Here is a tiny trained network, its code and every weight. The questions are about switching its units off for an input and a target symbol, where a switched-off unit gives its printed mean instead of its output.

import numpy as np


def w(rows, s, z=0):
    codes = np.array(rows[::2]) - 128.0
    scale = np.full(codes.shape[1], s)
    scale[-1] = z or s
    return codes * scale


def norm(h):
    return h / np.sqrt((h * h).mean(-1, keepdims=True) + 1e-5)


def f(y):
    return y / 2 * (1 + np.tanh(0.7978845608 * (y + 0.044715 * y**3)))


def softmax(a):
    e = np.exp(a - a.max(-1, keepdims=True))
    return e / e.sum(-1, keepdims=True)


def log_softmax(a):
    a = a - a.max(-1, keepdims=True)
    return a - np.log(np.exp(a).sum(-1, keepdims=True))


def net(x, mask):
    ids = ['βγδζηλμξπστψω'.index(c) for c in x.split()]
    T = len(ids)
    res = E[ids] + P[:T]
    u = 0
    for l in range(2):
        r = norm(res)
        for j in range(3):
            rows = slice(4 * j, 4 * j + 4)
            q, k, v = (r @ M[l][rows].T for M in (Q, K, V))
            z = softmax(np.where(np.tri(T) > 0, q @ k.T / 4**0.5, -1e9)) @ v
            o = O[l][rows]
            res = res + np.where(mask[u + j], z, o[:, -1]) @ o[:, :-1]
        u += 3
        y = f(norm(res) @ A[l][:, :-1].T + A[l][:, -1])
        res = res + np.where(mask[u : u + 4], y, B[l][:, -1]) @ B[l][:, :-1]
        u += 4
    return log_softmax(norm(res)[-1] @ U[:, :-1].T + U[:, -1])


Q, K, V, O, A, B = {}, {}, {}, {}, {}, {}
E = w([
[101,94,121,220,108],'β',
[106,209,133,184,137],'γ',
[100,130,86,201,189],'δ',
[145,120,176,136,176],'ζ',
[105,74,131,151,117],'η',
[151,98,180,216,126],'λ',
[98,173,90,252,114],'μ',
[108,76,126,141,118],'ξ',
[118,224,216,205,176],'π',
[176,177,202,215,187],'σ',
[115,156,172,226,182],'τ',
[76,113,182,219,85],'ψ',
[107,156,117,191,151],'ω',
],0.00021)
P = w([
[111,135,140,122,127],'0',
[181,222,245,245,140],'1',
[137,113,116,113,128],'2',
[118,185,91,238,202],'3',
[97,39,174,92,34],'4',
[62,165,17,206,216],'5',
],0.0011)
Q[0] = w([
[100,44,197,39,107],'L0H1',
[195,166,30,190,181],'L0H1',
[49,96,225,73,65],'L0H1',
[140,186,37,227,141],'L0H1',
[92,192,193,137,118],'L0H2',
[140,32,193,74,32],'L0H2',
[167,28,111,60,42],'L0H2',
[131,4,105,66,34],'L0H2',
[176,226,47,196,248],'L0H3',
[4,164,214,156,41],'L0H3',
[156,233,59,207,242],'L0H3',
[201,201,58,176,254],'L0H3',
],0.0037)
K[0] = w([
[175,20,25,61,196],'L0H1',
[192,251,218,226,84],'L0H1',
[46,4,38,38,168],'L0H1',
[106,219,197,211,51],'L0H1',
[40,100,107,68,117],'L0H2',
[197,35,42,118,114],'L0H2',
[224,50,49,187,99],'L0H2',
[237,65,38,190,93],'L0H2',
[53,167,252,167,61],'L0H3',
[56,43,37,20,153],'L0H3',
[43,164,248,145,65],'L0H3',
[80,157,248,176,74],'L0H3',
],0.0038)
V[0] = w([
[166,80,112,112,253],'L0H1',
[103,155,127,186,69],'L0H1',
[179,169,200,173,29],'L0H1',
[52,145,123,84,18],'L0H1',
[121,128,179,55,118],'L0H2',
[115,147,74,181,115],'L0H2',
[195,125,184,125,91],'L0H2',
[114,172,189,118,217],'L0H2',
[182,176,142,208,179],'L0H3',
[130,153,122,35,47],'L0H3',
[87,115,106,163,27],'L0H3',
[123,64,170,188,99],'L0H3',
],0.0013)
O[0] = w([
[75,125,74,176,122,85],'L0H1',
[155,152,148,72,148,202],'L0H1',
[135,80,177,38,138,249],'L0H1',
[237,144,187,168,115,71],'L0H1',
[112,104,118,250,54,119],'L0H2',
[161,135,154,31,164,133],'L0H2',
[12,108,144,141,85,113],'L0H2',
[122,172,81,142,82,255],'L0H2',
[97,160,141,34,159,235],'L0H3',
[176,61,141,153,59,14],'L0H3',
[163,119,147,166,196,120],'L0H3',
[62,117,119,139,250,193],'L0H3',
],0.0015,0.00079)
A[0] = w([
[104,161,118,3,194,168],'L0N1',
[90,70,191,197,114,212],'L0N2',
[127,119,106,205,219,1],'L0N3',
[230,124,147,54,211,126],'L0N4',
],0.0016,0.00081)
B[0] = w([
[202,109,66,162,98,255],'L0N1',
[161,212,34,127,180,207],'L0N2',
[78,130,139,8,23,141],'L0N3',
[41,161,63,177,79,137],'L0N4',
],0.0015,0.00058)
Q[1] = w([
[214,210,16,92,222],'L1H1',
[222,169,171,34,37],'L1H1',
[62,21,227,118,27],'L1H1',
[131,216,20,205,250],'L1H1',
[68,25,187,114,34],'L1H2',
[53,97,48,57,222],'L1H2',
[60,16,168,78,60],'L1H2',
[210,122,230,197,11],'L1H2',
[93,37,246,94,17],'L1H3',
[97,39,244,64,11],'L1H3',
[135,80,250,38,4],'L1H3',
[103,168,15,118,233],'L1H3',
],0.004)
K[1] = w([
[145,249,210,229,71],'L1H1',
[73,15,205,205,98],'L1H1',
[88,15,60,58,212],'L1H1',
[175,249,155,155,54],'L1H1',
[122,12,102,37,107],'L1H2',
[136,231,103,49,201],'L1H2',
[111,20,87,14,128],'L1H2',
[113,13,134,191,59],'L1H2',
[81,7,121,184,90],'L1H3',
[65,10,129,183,100],'L1H3',
[57,2,95,184,131],'L1H3',
[176,252,174,128,153],'L1H3',
],0.004)
V[1] = w([
[202,102,137,194,127],'L1H1',
[51,99,165,223,123],'L1H1',
[219,107,110,63,173],'L1H1',
[43,111,130,187,125],'L1H1',
[95,104,245,126,66],'L1H2',
[116,135,7,129,173],'L1H2',
[132,121,243,130,59],'L1H2',
[118,114,61,118,171],'L1H2',
[198,85,160,144,149],'L1H3',
[60,118,119,193,20],'L1H3',
[100,173,105,84,163],'L1H3',
[250,170,153,149,42],'L1H3',
],0.0024)
O[1] = w([
[161,101,151,182,83,182],'L1H1',
[39,141,140,211,72,166],'L1H1',
[197,61,134,116,195,57],'L1H1',
[73,161,142,172,118,118],'L1H1',
[71,133,62,117,164,33],'L1H2',
[195,176,219,135,104,144],'L1H2',
[60,89,37,107,158,78],'L1H2',
[145,148,184,136,113,100],'L1H2',
[218,66,130,165,82,108],'L1H3',
[129,252,110,147,127,44],'L1H3',
[67,87,140,93,167,197],'L1H3',
[192,162,126,49,102,254],'L1H3',
],0.0028,0.00086)
A[1] = w([
[171,179,104,253,78,5],'L1N1',
[19,188,115,128,195,69],'L1N2',
[117,183,29,195,203,69],'L1N3',
[111,157,223,71,223,79],'L1N4',
],0.0035,0.0029)
B[1] = w([
[168,19,52,68,73,87],'L1N1',
[191,72,39,92,154,221],'L1N2',
[155,149,224,125,89,131],'L1N3',
[86,61,107,69,1,255],'L1N4',
],0.0029,0.00083)
U = w([
[10,43,246,245,118,96],'β',
[244,249,225,109,234,198],'γ',
[12,122,243,14,6,127],'δ',
[9,248,23,244,4,195],'ζ',
[247,13,15,246,10,72],'η',
[11,12,69,247,248,149],'λ',
[240,16,246,11,247,86],'μ',
[245,10,15,245,8,63],'ξ',
[243,182,9,13,239,185],'π',
[9,93,10,22,243,119],'σ',
[8,28,13,13,19,155],'τ',
[227,46,249,246,242,108],'ψ',
[224,243,245,22,12,5],'ω',
],0.0041,0.0021)

Each question gives the input, a string of symbols that net reads in full, and the target symbol t.
The units are the heads (4 rows each of Q, K, V and O) and the neurons (one row each of A and B). Each row of codes is followed by its name. A weight is (code - 128) times the scale printed after its matrix; where a second scale follows, it is the last column's (O, A, B and U).
mask holds one flag per unit, layer by layer, with each layer's heads first. A switched-off unit (its flag False) gives its mean, the last column of its rows in O or B, instead of its output. The means were averaged over made-up inputs and are rounded, as every weight is.
A unit's drop is (log p(t) with every unit on - log p(t) with that unit switched off) / (log p(t) with every unit on - log p(t) with every unit switched off).
The circuit of an input: a set's keep is (log p(t) with only the set's units on - log p(t) with every unit switched off) / (log p(t) with every unit on - log p(t) with every unit switched off). Starting from the 12 units with the biggest drops (on a tie, the unit counted first), units are removed one at a time, each time the one whose removal leaves the highest keep (on an exact tie, the one counted first), for as long as the keep stays at least 0.8.
units of the circuit, in order: the units of the circuit, biggest drop first
unit that matters most: the unit with the biggest drop
top k neurons: the k neurons with the biggest drops, biggest first
top k neurons in layer l: the k neurons of layer l with the biggest drops, biggest first
which heads matter: for each layer, one digit per head in row order, 1 if its drop is at least 0.15 and else 0, layers parted by /
input ζ ξ τ, target ζ: units of the circuit, in order => L0H2, L1H1
input γ σ η γ ψ, target ξ: top 2 neurons in layer 1 => L1N1, L1N4
input τ σ ω σ η η, target τ: top 4 neurons => L1N4, L0N1, L1N2, L0N2
input γ δ ζ ω λ, target ζ: units of the circuit, in order => L0H1, L1H3
input η ζ η ψ ω, target ξ: top 4 neurons => L1N1, L0N2, L0N4, L1N4
input π η τ, target σ: unit that matters most => L1H2
input π δ λ γ, target π: which heads matter => 110 / 000
input β δ ζ ζ π τ, target β: units of the circuit, in order => L1H3, L1H2, L0N3
input ω δ γ, target γ: units of the circuit, in order => L0N1, L1N4, L1N2
input λ η λ, target β: which heads matter => 001 / 011
input γ β δ π τ, target ω: top 2 neurons => L1N4, L0N4
input λ σ λ ω μ, target β: which heads matter => 010 / 011
input σ μ δ λ β, target ω: top 2 neurons => L0N1, L0N3
input σ τ π ω, target σ: top 2 neurons => L1N2, L0N4
input τ ζ γ ζ μ, target π: unit that matters most => L0H3
input μ λ ω β, target μ: units of the circuit, in order => L0H1, L1H1, L1H3
input π γ λ, target σ: units of the circuit, in order => L1H2, L1N4, L0H1
input ξ η γ τ, target ξ: which heads matter => 101 / 100
input μ λ ζ ψ, target μ: which heads matter => 110 / 101
input ζ ζ ζ, target ζ: which heads matter => 010 / 100
input σ τ ζ λ, target σ: top neuron in layer 1 => L1N2
input ξ γ ξ τ, target ξ: top 2 neurons in layer 1 => L1N1, L1N4
input η ζ ψ, target ξ: top 3 neurons => L0N2, L0N4, L1N1
input γ ψ ζ γ σ ζ, target γ: which heads matter => 001 / 001
input π π η τ, target π: top 2 neurons => L1N2, L1N3
input η γ ω η, target η: top 2 neurons => L1N1, L1N4
input π τ τ η, target π: unit that matters most => L1N2
